Below are the code and all the weights of a small trained network. Each question names an input and a class and asks about switching units off, where a switched-off unit gives its printed mean instead of its output.

import numpy as np


def w(rows, s, z=0):
    codes = np.array(rows[::2]) - 128.0
    scale = np.full(codes.shape[1], s)
    scale[-1] = z or s
    return codes * scale


def f(y):
    return y / 2 * (1 + np.tanh(0.7978845608 * (y + 0.044715 * y**3)))


def log_softmax(a):
    a = a - a.max(-1, keepdims=True)
    return a - np.log(np.exp(a).sum(-1, keepdims=True))


def net(x, mask):
    res = np.array(x, float).reshape(1, 7) / 4 @ E
    y = f(res @ A[0][:, :-1].T + A[0][:, -1])
    res = res + np.where(mask, y, B[0][:, -1]) @ B[0][:, :-1]
    return log_softmax(res[-1] @ U[:, :-1].T + U[:, -1])


A, B = {}, {}
E = w([
[132,126,134,128,131,126,131,127,129,128,124],'x0',
[131,126,129,128,127,127,128,127,129,128,128],'x1',
[140,133,146,115,126,122,142,125,134,125,127],'x2',
[131,130,130,124,128,128,135,126,130,128,129],'x3',
[238,139,73,78,134,155,121,219,38,135,128],'x4',
[210,241,130,220,86,164,58,54,139,117,127],'x5',
[164,98,72,172,109,162,155,212,247,157,132],'x6',
],0.012)
A[0] = w([
[172,130,104,111,134,136,126,169,61,115,136,63],'neuron 0',
[149,131,140,139,141,129,125,159,95,128,110,79],'neuron 1',
[140,180,117,179,126,120,115,100,113,128,144,128],'neuron 2',
[104,136,112,113,137,129,153,102,93,103,132,72],'neuron 3',
[30,41,136,37,146,122,152,162,104,145,132,145],'neuron 4',
[189,191,126,172,138,162,96,41,139,146,116,125],'neuron 5',
[77,108,159,162,133,118,154,52,177,107,121,61],'neuron 6',
[115,104,163,142,123,116,132,166,109,124,122,104],'neuron 7',
[114,137,129,109,132,132,114,115,107,110,143,69],'neuron 8',
[114,161,131,154,120,140,126,129,115,129,151,103],'neuron 9',
[33,122,151,148,144,135,116,55,182,149,132,74],'neuron 10',
[72,133,166,89,137,122,113,50,7,130,128,2],'neuron 11',
[136,109,129,127,144,158,103,159,177,150,136,48],'neuron 12',
[165,106,110,127,122,116,119,80,126,123,121,77],'neuron 13',
[194,133,101,107,139,145,128,166,42,144,127,75],'neuron 14',
[133,116,90,151,128,136,152,182,235,119,132,19],'neuron 15',
],0.019,0.0047)
B[0] = w([
[124,136,132,58,98,142,108,125,148,141,141,182],'neuron 0',
[104,107,125,105,128,140,117,130,111,140,154,148],'neuron 1',
[160,138,144,138,121,122,164,144,141,70,106,187],'neuron 2',
[139,130,128,146,138,109,145,132,128,166,115,153],'neuron 3',
[128,146,134,170,119,128,130,131,123,6,129,251],'neuron 4',
[97,117,126,181,131,120,126,133,105,40,137,236],'neuron 5',
[114,132,129,34,139,146,117,155,110,158,145,207],'neuron 6',
[102,127,108,143,140,136,105,120,125,109,136,146],'neuron 7',
[134,101,95,164,125,127,82,114,147,136,157,145],'neuron 8',
[151,146,138,135,126,127,137,126,139,102,141,148],'neuron 9',
[135,126,117,11,116,118,125,104,137,131,125,218],'neuron 10',
[142,119,127,231,133,135,133,140,143,241,116,230],'neuron 11',
[103,124,158,172,147,128,130,100,133,174,122,155],'neuron 12',
[121,143,114,153,114,146,103,124,140,116,135,141],'neuron 13',
[124,124,129,14,149,114,143,111,129,139,114,200],'neuron 14',
[149,127,119,211,128,124,123,133,123,215,121,195],'neuron 15',
],0.022,0.033)
U = w([
[112,174,133,150,124,118,127,120,109,2,137,248],'0',
[120,153,126,27,128,126,100,96,121,122,142,55],'1',
[154,138,128,180,140,116,111,104,134,175,120,66],'2',
],0.0087,0.0013)

Each question gives the input, the list of numbers given to net, and the class t.
The units are the neurons (one row each of A and B). Each row of codes is followed by its name. A weight is (code - 128) times the scale printed after its matrix; where a second scale follows, it is the last column's (A, B and U).
mask holds one flag per neuron, in row order. A switched-off neuron (its flag False) gives its mean, the last column of its row in B, instead of its output. The means were averaged over made-up inputs and are rounded, as every weight is.
A unit's drop is (log p(t) with every unit on - log p(t) with that unit switched off) / (log p(t) with every unit on - log p(t) with every unit switched off).
The circuit of an input: a set's keep is (log p(t) with only the set's units on - log p(t) with every unit switched off) / (log p(t) with every unit on - log p(t) with every unit switched off). Starting from the 12 units with the biggest drops (on a tie, the unit counted first), units are removed one at a time, each time the one whose removal leaves the highest keep (on an exact tie, the one counted first), for as long as the keep stays at least 0.8.
circuit, biggest first: the units of the circuit, biggest drop first
most important unit: the unit with the biggest drop
k most important neurons: the k neurons with the biggest drops, biggest first
input [3,-5,8,8,3,6,8], class 2: most important unit	neuron 15
input [-4,6,-3,1,6,7,8], class 2: 2 most important neurons	(neuron 15; neuron 4)
input [3,-7,-6,0,4,-3,-3], class 1: 2 most important neurons	(neuron 5; neuron 14)
input [-6,-7,-8,3,6,4,-7], class 2: 4 most important neurons	(neuron 11; neuron 10; neuron 6; neuron 4)
input [-3,3,2,5,-5,-3,0], class 1: 2 most important neurons	(neuron 5; neuron 10)
input [-8,1,4,6,-5,3,-2], class 1: 2 most important neurons	(neuron 4; neuron 10)
input [1,1,-5,-4,8,7,0], class 1: 4 most important neurons	(neuron 14; neuron 4; neuron 0; neuron 1)
input [6,-4,0,7,2,0,-1], class 1: 3 most important neurons	(neuron 4; neuron 11; neuron 5)
input [-3,7,5,-5,-1,0,0], class 1: 4 most important neurons	(neuron 4; neuron 11; neuron 5; neuron 15)
input [-1,-6,7,-3,-3,-6,-7], class 2: 3 most important neurons	(neuron 11; neuron 5; neuron 3)
input [-8,-5,6,-7,-7,5,3], class 1: 3 most important neurons	(neuron 10; neuron 4; neuron 6)
input [-3,3,-7,-8,6,-5,8], class 2: 2 most important neurons	(neuron 15; neuron 10)
input [-4,3,-5,4,7,-3,-8], class 2: 2 most important neurons	(neuron 11; neuron 10)
input [1,-1,-1,7,0,-5,-7], class 2: 2 most important neurons	(neuron 11; neuron 5)
input [1,-6,-3,6,-2,-3,-8], class 2: circuit, biggest first	(neuron 11)
input [0,5,7,-6,4,-3,-6], class 2: 2 most important neurons	(neuron 11; neuron 10)
